Here is a tiny trained network, its code and every weight. The questions are about switching its units off for an input and a target symbol, where a switched-off unit gives its printed mean instead of its output.

import numpy as np


def w(rows, s, z=0):
    codes = np.array(rows[::2]) - 128.0
    scale = np.full(codes.shape[1], s)
    scale[-1] = z or s
    return codes * scale


def f(y):
    return y / 2 * (1 + np.tanh(0.7978845608 * (y + 0.044715 * y**3)))


def softmax(a):
    e = np.exp(a - a.max(-1, keepdims=True))
    return e / e.sum(-1, keepdims=True)


def log_softmax(a):
    a = a - a.max(-1, keepdims=True)
    return a - np.log(np.exp(a).sum(-1, keepdims=True))


def net(x, mask):
    ids = ['ΘΛΣΨαμω'.index(c) for c in x.split()]
    T = len(ids)
    res = E[ids] + P[:T]
    u = 0
    for l in range(2):
        q, k, v = (res @ M[l].T for M in (Q, K, V))
        z = softmax(np.where(np.tri(T) > 0, q @ k.T / 4**0.5, -1e9)) @ v
        res = res + np.where(mask[u], z, O[l][:, -1]) @ O[l][:, :-1]
        u += 1
        y = f(res @ A[l][:, :-1].T + A[l][:, -1])
        res = res + np.where(mask[u : u + 4], y, B[l][:, -1]) @ B[l][:, :-1]
        u += 4
    return log_softmax(res[-1] @ U[:, :-1].T + U[:, -1])


Q, K, V, O, A, B = {}, {}, {}, {}, {}, {}
E = w([
[160,155,185,155,88,247,128,105],'Θ',
[121,88,148,141,115,173,179,2],'Λ',
[64,174,115,127,121,100,96,127],'Σ',
[243,82,88,198,149,147,138,170],'Ψ',
[136,162,133,137,195,108,136,144],'α',
[140,90,158,89,118,213,68,91],'μ',
[140,150,120,126,108,214,135,27],'ω',
],0.012)
P = w([
[107,145,2,44,32,231,211,253],'0',
[156,162,219,240,92,98,140,61],'1',
[159,162,205,219,114,107,114,83],'2',
[162,158,183,199,128,108,100,88],'3',
[150,151,168,197,144,117,97,94],'4',
[145,144,163,182,154,121,86,106],'5',
[140,143,153,180,159,122,77,108],'6',
[138,141,143,185,162,121,78,112],'7',
[131,141,131,182,165,119,75,106],'8',
[125,128,125,178,170,118,74,104],'9',
[124,125,114,179,172,121,69,104],'10',
[118,117,107,177,172,123,68,99],'11',
[121,123,95,170,166,120,69,101],'12',
[118,119,84,171,165,122,65,96],'13',
],0.0053)
Q[0] = w([
[98,168,98,176,243,83,81,89],'L0H0',
[146,99,199,139,79,228,109,1],'L0H0',
[69,186,164,56,194,22,174,193],'L0H0',
[105,177,190,118,149,169,75,56],'L0H0',
],0.0084)
K[0] = w([
[64,235,118,50,183,63,125,166],'L0H0',
[138,68,2,50,35,213,185,158],'L0H0',
[89,180,254,119,192,102,40,11],'L0H0',
[56,200,65,19,60,165,131,107],'L0H0',
],0.0065)
V[0] = w([
[160,88,143,184,162,91,231,2],'L0H0',
[47,141,107,114,136,50,85,87],'L0H0',
[62,215,108,118,66,145,147,46],'L0H0',
[73,81,130,53,101,176,122,62],'L0H0',
],0.0067)
O[0] = w([
[136,33,120,180,1,46,138,140,21],'L0H0',
[194,50,68,125,162,84,52,136,38],'L0H0',
[232,195,93,188,124,112,150,154,253],'L0H0',
[214,79,139,45,116,179,184,91,154],'L0H0',
],0.0065,0.0026)
A[0] = w([
[172,128,76,159,183,106,118,235,213],'L0N0',
[138,139,68,124,170,113,116,188,177],'L0N1',
[255,133,180,167,166,158,122,109,233],'L0N2',
[50,179,113,162,122,85,59,112,250],'L0N3',
],0.0075,0.0022)
B[0] = w([
[158,99,90,217,222,122,155,127,168],'L0N0',
[167,98,63,159,186,101,139,146,145],'L0N1',
[187,148,140,189,167,176,152,24,254],'L0N2',
[69,108,147,141,100,1,81,175,189],'L0N3',
],0.0055,0.0068)
Q[1] = w([
[162,160,132,120,153,157,141,6],'L1H0',
[157,131,140,131,139,156,148,2],'L1H0',
[176,81,102,153,137,134,184,135],'L1H0',
[97,129,165,119,77,140,120,112],'L1H0',
],0.0097)
K[1] = w([
[113,159,122,16,20,252,182,124],'L1H0',
[123,157,132,26,97,254,235,128],'L1H0',
[127,115,59,114,158,135,208,254],'L1H0',
[129,161,222,161,208,146,136,28],'L1H0',
],0.0051)
V[1] = w([
[146,160,77,124,87,159,222,171],'L1H0',
[96,140,254,143,102,139,179,125],'L1H0',
[148,149,75,70,109,188,182,173],'L1H0',
[161,224,114,252,149,126,144,92],'L1H0',
],0.0069)
O[1] = w([
[186,197,136,160,106,98,221,177,169],'L1H0',
[62,215,210,148,36,143,119,101,149],'L1H0',
[183,167,167,100,142,129,234,163,163],'L1H0',
[115,177,103,254,137,128,93,137,254],'L1H0',
],0.0069,0.0092)
A[1] = w([
[123,97,156,113,6,187,114,54,189],'L1N0',
[43,151,159,111,2,60,103,146,167],'L1N1',
[105,191,223,149,43,206,146,123,118],'L1N2',
[51,117,99,174,132,135,73,124,250],'L1N3',
],0.0069,0.0014)
B[1] = w([
[112,13,83,92,71,169,103,123,159],'L1N0',
[223,198,229,206,64,239,247,254,152],'L1N1',
[60,104,68,67,124,65,119,114,250],'L1N2',
[116,78,120,114,193,132,123,125,206],'L1N3',
],0.0081,0.012)
U = w([
[254,200,203,180,89,137,231,234,148],'Θ',
[159,164,165,198,135,159,66,83,191],'Λ',
[9,15,53,101,172,74,61,73,148],'Σ',
[47,200,107,72,118,49,130,106,11],'Ψ',
[83,95,151,130,108,196,150,152,1],'α',
[198,52,70,112,10,91,104,97,133],'μ',
[133,88,197,19,215,170,157,103,143],'ω',
],0.0071,0.004)

Each question gives the input, a string of symbols that net reads in full, and the target symbol t.
The units are the heads (4 rows each of Q, K, V and O) and the neurons (one row each of A and B). Each row of codes is followed by its name. A weight is (code - 128) times the scale printed after its matrix; where a second scale follows, it is the last column's (O, A, B and U).
mask holds one flag per unit, layer by layer, with each layer's heads first. A switched-off unit (its flag False) gives its mean, the last column of its rows in O or B, instead of its output. The means were averaged over made-up inputs and are rounded, as every weight is.
A unit's drop is (log p(t) with every unit on - log p(t) with that unit switched off) / (log p(t) with every unit on - log p(t) with every unit switched off).
The circuit of an input: a set's keep is (log p(t) with only the set's units on - log p(t) with every unit switched off) / (log p(t) with every unit on - log p(t) with every unit switched off). Starting from all 10 units, units are removed one at a time, each time the one whose removal leaves the highest keep (on an exact tie, the one counted first), for as long as the keep stays at least 0.8.
circuit, biggest first: the units of the circuit, biggest drop first
unit that matters most: the unit with the biggest drop
k most important neurons: the k neurons with the biggest drops, biggest first
top k neurons in layer l: the k neurons of layer l with the biggest drops, biggest first
drop when u is switched off: that unit's drop, to one decimal
input Λ Σ Σ μ, target μ: 2 most important neurons => (L1N0, L1N2)
input μ Σ α α ω Λ Σ Σ α Σ μ, target ω: circuit, biggest first => (L0H0, L1H0)
input μ α α α α Ψ μ α Λ, target ω: unit that matters most => L1H0
input Ψ Θ Θ ω Λ α Θ Ψ Θ Ψ μ, target α: 3 most important neurons => (L1N1, L1N0, L1N2)
input Λ α Σ Ψ Ψ Σ μ ω, target μ: circuit, biggest first => (L0H0, L1N0)
input Σ ω Θ Σ Σ Σ α Σ Λ α Σ Ψ μ μ, target Λ: 2 most important neurons => (L1N2, L0N2)
input Θ Σ Σ μ ω α Ψ Ψ α α μ, target Ψ: 2 most important neurons => (L1N2, L1N1)
input Θ Θ Λ, target Ψ: circuit, biggest first => (L1N2, L1H0, L0H0)
input Σ Σ Σ Σ Ψ α Ψ ω Ψ, target Σ: circuit, biggest first => (L0H0, L1H0)
input α Ψ Σ Σ Ψ Σ α Ψ α Λ μ, target Σ: 2 most important neurons => (L1N0, L1N3)
input Λ Σ Θ Λ Θ α Θ, target μ: circuit, biggest first => (L0H0, L1N2, L1N0)
input μ μ Σ Θ ω ω ω Ψ ω Σ ω Σ ω α, target Θ: top 2 neurons in layer 0 => (L0N0, L0N3)
input α α Λ, target Σ: top 2 neurons in layer 0 => (L0N0, L0N1)
input Λ Λ Λ ω ω Σ Λ Σ Σ Ψ Λ Σ Θ, target μ: unit that matters most => L0H0
input α Θ Σ Λ α Λ Σ Ψ Σ α, target Σ: 2 most important neurons => (L1N1, L0N3)
input Σ α ω Θ Σ Σ α Σ ω Θ Θ μ, target Λ: drop when L0H0 is switched off => 2.0
input Ψ μ ω Θ Σ Σ Λ, target α: drop when L0H0 is switched off => 1.7
input Θ Σ Ψ Θ Σ Θ Λ Σ Σ μ ω Θ Σ α, target Θ: drop when L1N0 is switched off => 0.1
input α Σ Ψ ω Ψ Λ α Σ Ψ, target Σ: 3 most important neurons => (L1N1, L0N2, L1N3)
input Λ Σ Σ ω α Θ Θ μ, target μ: most important neuron => (L1N0)
input Σ Σ α Λ μ μ Σ Θ Σ Σ Λ, target Λ: top 2 neurons in layer 0 => (L0N0, L0N2)
